Here is a tiny trained network, its code and every weight. The questions are about switching its units off for an input and a target symbol, where a switched-off unit gives its printed mean instead of its output.

import numpy as np


def w(rows, s, z=0):
    codes = np.array(rows[::2]) - 128.0
    scale = np.full(codes.shape[1], s)
    scale[-1] = z or s
    return codes * scale


def norm(h):
    return h / np.sqrt((h * h).mean(-1, keepdims=True) + 1e-5)


def f(y):
    return y / 2 * (1 + np.tanh(0.7978845608 * (y + 0.044715 * y**3)))


def softmax(a):
    e = np.exp(a - a.max(-1, keepdims=True))
    return e / e.sum(-1, keepdims=True)


def log_softmax(a):
    a = a - a.max(-1, keepdims=True)
    return a - np.log(np.exp(a).sum(-1, keepdims=True))


def net(x, mask):
    ids = ['εζημξστ'.index(c) for c in x.split()]
    T = len(ids)
    res = E[ids] + P[:T]
    u = 0
    for l in range(2):
        q, k, v = (norm(res) @ M[l].T for M in (Q, K, V))
        z = softmax(np.where(np.tri(T) > 0, q @ k.T / 4**0.5, -1e9)) @ v
        res = res + np.where(mask[u], z, O[l][:, -1]) @ O[l][:, :-1]
        u += 1
        y = f(norm(res) @ A[l][:, :-1].T + A[l][:, -1])
        res = res + np.where(mask[u : u + 8], y, B[l][:, -1]) @ B[l][:, :-1]
        u += 8
    return log_softmax(norm(res)[-1] @ U[:, :-1].T + U[:, -1])


Q, K, V, O, A, B = {}, {}, {}, {}, {}, {}
E = w([
[94,201,137],'ε',
[97,132,111],'ζ',
[175,168,19],'η',
[8,156,105],'μ',
[75,39,65],'ξ',
[175,101,175],'σ',
[222,220,144],'τ',
],0.015)
P = w([
[152,46,148],'0',
[195,2,9],'1',
[97,204,31],'2',
[7,126,75],'3',
[153,56,48],'4',
[162,143,71],'5',
[114,126,69],'6',
[219,117,96],'7',
[134,107,72],'8',
[125,144,67],'9',
[63,153,80],'10',
[102,192,88],'11',
],0.0074)
Q[0] = w([
[92,142,5],'L0H1',
[110,157,77],'L0H1',
[161,195,163],'L0H1',
[2,129,151],'L0H1',
],0.0049)
K[0] = w([
[183,136,255],'L0H1',
[119,103,64],'L0H1',
[89,106,133],'L0H1',
[138,114,138],'L0H1',
],0.0076)
V[0] = w([
[129,90,31],'L0H1',
[33,142,206],'L0H1',
[98,11,129],'L0H1',
[140,62,110],'L0H1',
],0.012)
O[0] = w([
[122,233,3,254],'L0H1',
[112,138,140,42],'L0H1',
[198,153,224,179],'L0H1',
[120,183,163,175],'L0H1',
],0.0071,0.007)
A[0] = w([
[107,141,219,125],'L0N1',
[151,153,124,160],'L0N2',
[149,178,76,143],'L0N3',
[133,199,195,110],'L0N4',
[162,135,20,121],'L0N5',
[171,252,148,75],'L0N6',
[138,169,188,138],'L0N7',
[34,172,70,255],'L0N8',
],0.011,0.0024)
B[0] = w([
[89,255,143,121],'L0N1',
[109,132,52,152],'L0N2',
[188,69,28,219],'L0N3',
[158,148,151,137],'L0N4',
[116,157,207,247],'L0N5',
[120,108,175,203],'L0N6',
[95,92,79,128],'L0N7',
[187,107,119,255],'L0N8',
],0.0072,0.0099)
Q[1] = w([
[1,22,171],'L1H1',
[73,113,208],'L1H1',
[126,222,233],'L1H1',
[79,162,44],'L1H1',
],0.0081)
K[1] = w([
[142,103,117],'L1H1',
[39,195,8],'L1H1',
[107,85,11],'L1H1',
[2,130,147],'L1H1',
],0.0072)
V[1] = w([
[110,246,180],'L1H1',
[39,82,32],'L1H1',
[223,208,76],'L1H1',
[163,178,92],'L1H1',
],0.012)
O[1] = w([
[90,218,32,176],'L1H1',
[127,11,38,31],'L1H1',
[14,98,141,254],'L1H1',
[2,160,173,186],'L1H1',
],0.0089,0.0094)
A[1] = w([
[85,149,39,148],'L1N1',
[186,201,41,117],'L1N2',
[174,158,150,21],'L1N3',
[18,49,132,254],'L1N4',
[131,91,247,251],'L1N5',
[54,93,114,167],'L1N6',
[218,62,122,186],'L1N7',
[133,43,72,191],'L1N8',
],0.011,0.0015)
B[1] = w([
[141,33,56,254],'L1N1',
[155,66,73,224],'L1N2',
[164,172,41,126],'L1N3',
[119,103,172,216],'L1N4',
[61,65,189,151],'L1N5',
[64,154,175,189],'L1N6',
[193,228,254,136],'L1N7',
[224,18,160,151],'L1N8',
],0.0059,0.0058)
U = w([
[220,136,167,106],'ε',
[85,242,123,170],'ζ',
[59,90,97,122],'η',
[133,135,37,221],'μ',
[84,173,243,154],'ξ',
[174,255,176,98],'σ',
[132,114,194,5],'τ',
],0.0078,0.0028)

Each question gives the input, a string of symbols that net reads in full, and the target symbol t.
The units are the heads (4 rows each of Q, K, V and O) and the neurons (one row each of A and B). Each row of codes is followed by its name. A weight is (code - 128) times the scale printed after its matrix; where a second scale follows, it is the last column's (O, A, B and U).
mask holds one flag per unit, layer by layer, with each layer's heads first. A switched-off unit (its flag False) gives its mean, the last column of its rows in O or B, instead of its output. The means were averaged over made-up inputs and are rounded, as every weight is.
A unit's drop is (log p(t) with every unit on - log p(t) with that unit switched off) / (log p(t) with every unit on - log p(t) with every unit switched off).
The circuit of an input: a set's keep is (log p(t) with only the set's units on - log p(t) with every unit switched off) / (log p(t) with every unit on - log p(t) with every unit switched off). Starting from the 12 units with the biggest drops (on a tie, the unit counted first), units are removed one at a time, each time the one whose removal leaves the highest keep (on an exact tie, the one counted first), for as long as the keep stays at least 0.8.
circuit, biggest first: the units of the circuit, biggest drop first
most important unit: the unit with the biggest drop
k most important neurons: the k neurons with the biggest drops, biggest first
drop of u: that unit's drop, to one decimal
input μ σ ε ζ ε ζ ζ ζ τ, target μ: circuit, biggest first : (L0N3; L0N2; L1H1; L1N2)
input ε σ ζ τ ζ σ η τ σ ε, target ε: most important neuron : (L0N3)
input τ ζ μ ξ ζ σ σ σ ζ ζ, target ξ: circuit, biggest first : (L1H1; L0H1)
input σ ζ ζ ε τ ζ, target σ: circuit, biggest first : (L1H1; L0H1)
input ε η ζ ζ η ε ζ ζ ζ ξ ξ, target ε: circuit, biggest first : (L1H1; L0H1; L1N7)
input ε σ η ε ε, target ε: circuit, biggest first : (L1H1; L0H1)
input μ τ ζ η ξ ζ σ η σ η η τ, target μ: circuit, biggest first : (L0H1; L1H1)
input τ ε σ ε η τ μ μ ζ ε, target η: circuit, biggest first : (L0H1; L1H1)
input η η σ ε μ ζ η ζ ε, target η: circuit, biggest first : (L1H1; L0H1)
input μ ζ μ ζ ε, target μ: 3 most important neurons : (L0N3; L0N1; L0N2)
input ε ζ σ ζ ζ η σ ζ σ ζ η, target ε: circuit, biggest first : (L0H1; L1H1; L1N7)
input μ ζ ζ μ, target μ: 2 most important neurons : (L0N3; L0N5)
input σ η μ ζ ξ, target σ: 3 most important neurons : (L0N3; L0N5; L1N1)
input η μ σ, target η: circuit, biggest first : (L1H1)
input ε μ τ σ μ η, target ε: circuit, biggest first : (L0H1; L1H1)
input η η ε η σ ζ ξ ζ, target η: drop of L1H1 : 0.7
input μ μ η ζ ζ ζ η ζ, target μ: drop of L0H1 : 1.4
input σ τ τ ξ ζ, target σ: drop of L0H1 : 0.7
input η τ η τ, target η: drop of L1N1 : 0.0
input μ ε ζ η ζ μ, target μ: most important unit : L0H1
